Below is a small trained network, with its code and all its weights. Each question gives an input and a target symbol and asks what happens when units are switched off, that is, made to give their printed mean instead of their output.

import numpy as np


def w(rows, s, z=0):
    codes = np.array(rows[::2]) - 128.0
    scale = np.full(codes.shape[1], s)
    scale[-1] = z or s
    return codes * scale


def norm(h):
    return h / np.sqrt((h * h).mean(-1, keepdims=True) + 1e-5)


def f(y):
    return np.maximum(y, 0)


def softmax(a):
    e = np.exp(a - a.max(-1, keepdims=True))
    return e / e.sum(-1, keepdims=True)


def log_softmax(a):
    a = a - a.max(-1, keepdims=True)
    return a - np.log(np.exp(a).sum(-1, keepdims=True))


def net(x, mask):
    ids = ['ΓΔΘΣΦΨαβεζηλμξπτ'.index(c) for c in x.split()]
    T = len(ids)
    res = E[ids] + P[:T]
    u = 0
    for l in range(2):
        q, k, v = (norm(res) @ M[l].T for M in (Q, K, V))
        z = softmax(np.where(np.tri(T) > 0, q @ k.T / 2**0.5, -1e9)) @ v
        res = res + np.where(mask[u], z, O[l][:, -1]) @ O[l][:, :-1]
        u += 1
        y = f(norm(res) @ A[l][:, :-1].T + A[l][:, -1])
        res = res + np.where(mask[u : u + 16], y, B[l][:, -1]) @ B[l][:, :-1]
        u += 16
    return log_softmax(norm(res)[-1] @ U[:, :-1].T + U[:, -1])


Q, K, V, O, A, B = {}, {}, {}, {}, {}, {}
E = w([
[81,207,98],'Γ',
[113,146,137],'Δ',
[151,178,133],'Θ',
[57,250,67],'Σ',
[98,125,129],'Φ',
[237,193,143],'Ψ',
[65,130,129],'α',
[54,139,132],'β',
[164,98,148],'ε',
[146,106,154],'ζ',
[163,54,136],'η',
[167,99,150],'λ',
[117,122,127],'μ',
[234,91,160],'ξ',
[116,96,151],'π',
[254,168,147],'τ',
],0.013)
P = w([
[128,141,101],'0',
[168,81,113],'1',
[119,157,252],'2',
[99,103,147],'3',
[168,82,108],'4',
[127,157,210],'5',
],0.027)
Q[0] = w([
[247,242,45],'0.h0',
[219,77,2],'0.h0',
],0.0064)
K[0] = w([
[69,68,118],'0.h0',
[87,198,5],'0.h0',
],0.012)
V[0] = w([
[227,93,141],'0.h0',
[2,42,124],'0.h0',
],0.0054)
O[0] = w([
[227,120,189,158],'0.h0',
[174,97,3,1],'0.h0',
],0.0054,0.0012)
A[0] = w([
[196,99,192,144],'0.n0',
[135,130,88,63],'0.n1',
[145,113,103,2],'0.n2',
[133,248,168,144],'0.n3',
[152,116,186,119],'0.n4',
[137,162,177,116],'0.n5',
[52,205,160,137],'0.n6',
[49,157,217,146],'0.n7',
[175,139,136,86],'0.n8',
[147,208,126,105],'0.n9',
[156,153,170,169],'0.n10',
[194,122,109,68],'0.n11',
[199,205,123,125],'0.n12',
[188,156,115,133],'0.n13',
[174,91,198,49],'0.n14',
[180,140,82,129],'0.n15',
],0.013,0.0071)
B[0] = w([
[2,183,95,254],'0.n0',
[138,87,181,133],'0.n1',
[111,155,128,128],'0.n2',
[164,71,236,218],'0.n3',
[71,158,164,202],'0.n4',
[110,206,140,185],'0.n5',
[240,226,90,202],'0.n6',
[150,62,223,253],'0.n7',
[108,87,86,143],'0.n8',
[184,80,187,151],'0.n9',
[121,192,186,208],'0.n10',
[97,174,77,153],'0.n11',
[54,17,153,169],'0.n12',
[83,93,120,160],'0.n13',
[88,234,130,189],'0.n14',
[116,81,168,166],'0.n15',
],0.0066,0.008)
Q[1] = w([
[187,70,30],'1.h0',
[133,254,182],'1.h0',
],0.0086)
K[1] = w([
[128,180,1],'1.h0',
[27,24,184],'1.h0',
],0.0076)
V[1] = w([
[182,82,251],'1.h0',
[187,173,2],'1.h0',
],0.0083)
O[1] = w([
[1,172,104,194],'1.h0',
[155,86,196,2],'1.h0',
],0.0096,0.0056)
A[1] = w([
[197,176,154,74],'1.n0',
[158,148,235,64],'1.n1',
[176,144,197,1],'1.n2',
[145,170,129,117],'1.n3',
[116,108,181,65],'1.n4',
[124,70,100,133],'1.n5',
[185,137,132,29],'1.n6',
[132,130,117,102],'1.n7',
[138,222,167,152],'1.n8',
[140,101,248,110],'1.n9',
[156,173,35,132],'1.n10',
[45,148,117,153],'1.n11',
[159,79,155,116],'1.n12',
[95,111,81,122],'1.n13',
[111,130,125,170],'1.n14',
[126,126,130,116],'1.n15',
],0.016,0.0092)
B[1] = w([
[88,95,44,144],'1.n0',
[105,111,229,201],'1.n1',
[106,29,108,137],'1.n2',
[151,148,150,146],'1.n3',
[150,129,121,144],'1.n4',
[93,175,92,162],'1.n5',
[79,92,98,132],'1.n6',
[117,134,123,128],'1.n7',
[183,158,85,248],'1.n8',
[133,177,166,228],'1.n9',
[122,251,177,140],'1.n10',
[188,99,108,255],'1.n11',
[63,129,142,165],'1.n12',
[179,138,181,155],'1.n13',
[124,124,89,179],'1.n14',
[119,123,133,128],'1.n15',
],0.012,0.0096)
U = w([
[247,95,155,104],'Γ',
[84,205,101,35],'Δ',
[205,39,155,117],'Θ',
[198,151,124,177],'Σ',
[7,123,125,43],'Φ',
[202,126,72,124],'Ψ',
[100,166,159,226],'α',
[165,56,166,158],'β',
[81,164,55,26],'ε',
[89,55,86,228],'ζ',
[148,138,237,159],'η',
[189,60,59,126],'λ',
[223,166,106,52],'μ',
[143,180,82,136],'ξ',
[32,39,216,1],'π',
[97,170,82,73],'τ',
],0.021,0.008)

Each question gives the input, a string of symbols that net reads in full, and the target symbol t.
The units are the heads (2 rows each of Q, K, V and O) and the neurons (one row each of A and B). Each row of codes is followed by its name. A weight is (code - 128) times the scale printed after its matrix; where a second scale follows, it is the last column's (O, A, B and U).
mask holds one flag per unit, layer by layer, with each layer's heads first. A switched-off unit (its flag False) gives its mean, the last column of its rows in O or B, instead of its output. The means were averaged over made-up inputs and are rounded, as every weight is.
A unit's drop is (log p(t) with every unit on - log p(t) with that unit switched off) / (log p(t) with every unit on - log p(t) with every unit switched off).
The circuit of an input: a set's keep is (log p(t) with only the set's units on - log p(t) with every unit switched off) / (log p(t) with every unit on - log p(t) with every unit switched off). Starting from the 12 units with the biggest drops (on a tie, the unit counted first), units are removed one at a time, each time the one whose removal leaves the highest keep (on an exact tie, the one counted first), for as long as the keep stays at least 0.8.
units of the circuit, in order: the units of the circuit, biggest drop first
most important unit: the unit with the biggest drop
top k neurons: the k neurons with the biggest drops, biggest first
top k neurons in layer l: the k neurons of layer l with the biggest drops, biggest first
input Γ Γ Γ ε π, target Φ: units of the circuit, in order -> 0.n3; 1.n8; 1.n1
input λ Δ Φ π, target π: units of the circuit, in order -> 1.n8; 0.n5; 0.n10
input Δ ε λ π β, target λ: top 2 neurons in layer 0 -> 0.n3; 0.n9
input Γ Δ μ Ψ μ, target Φ: top neuron -> 0.n6
input Σ Ψ ε Φ β, target π: top 2 neurons -> 1.n8; 0.n6
input μ α μ ε Γ, target η: top 2 neurons in layer 0 -> 0.n7; 0.n0
input π Γ ζ Φ, target Θ: top 2 neurons -> 1.n11; 0.n0
input π Γ β α, target λ: top 2 neurons in layer 1 -> 1.n11; 1.n1
input π ζ Δ Θ Σ, target ζ: top 2 neurons -> 0.n0; 0.n3
input π π π Δ ε, target ζ: top 3 neurons -> 0.n6; 0.n3; 0.n7
input Δ ε λ β ζ, target λ: top 2 neurons -> 0.n3; 0.n0
input π π Δ Ψ β, target ζ: top 2 neurons -> 0.n6; 0.n3
input Γ Γ ζ ζ Δ, target Φ: top 4 neurons -> 0.n7; 0.n10; 0.n3; 0.n6
input β ζ π ζ, target Φ: units of the circuit, in order -> 1.h0
input Δ Γ β Δ ε, target λ: top 2 neurons -> 0.n3; 0.n6
input Δ Σ Γ Δ α, target λ: top 2 neurons -> 0.n3; 0.n6
input β Δ ζ ε Θ, target Θ: top 2 neurons -> 0.n0; 1.n8
input π λ μ η, target ζ: top 4 neurons in layer 1 -> 1.n8; 1.n1; 1.n11; 1.n9
input Σ Δ ζ Δ μ, target π: top 3 neurons -> 1.n8; 1.n12; 0.n6
input β Ψ ζ η ε, target Θ: top neuron -> 1.n8
input π ζ Σ Σ Φ, target ζ: top 2 neurons in layer 1 -> 1.n9; 1.n8
input π ζ π μ ζ, target ζ: top 3 neurons -> 0.n6; 0.n3; 0.n7
input Γ Σ Γ Σ Δ, target Φ: top 2 neurons in layer 0 -> 0.n6; 0.n10
input Δ Δ Ψ Δ ξ, target λ: top 3 neurons in layer 0 -> 0.n3; 0.n0; 0.n9
input Δ ζ β τ π, target λ: top 3 neurons in layer 0 -> 0.n3; 0.n0; 0.n6
input Δ μ λ Ψ μ, target λ: top 2 neurons in layer 0 -> 0.n3; 0.n0
input β Φ π Ψ μ, target Θ: most important unit -> 1.h0
input Δ π π ξ η, target λ: top 3 neurons in layer 1 -> 1.n1; 1.n13; 1.n12
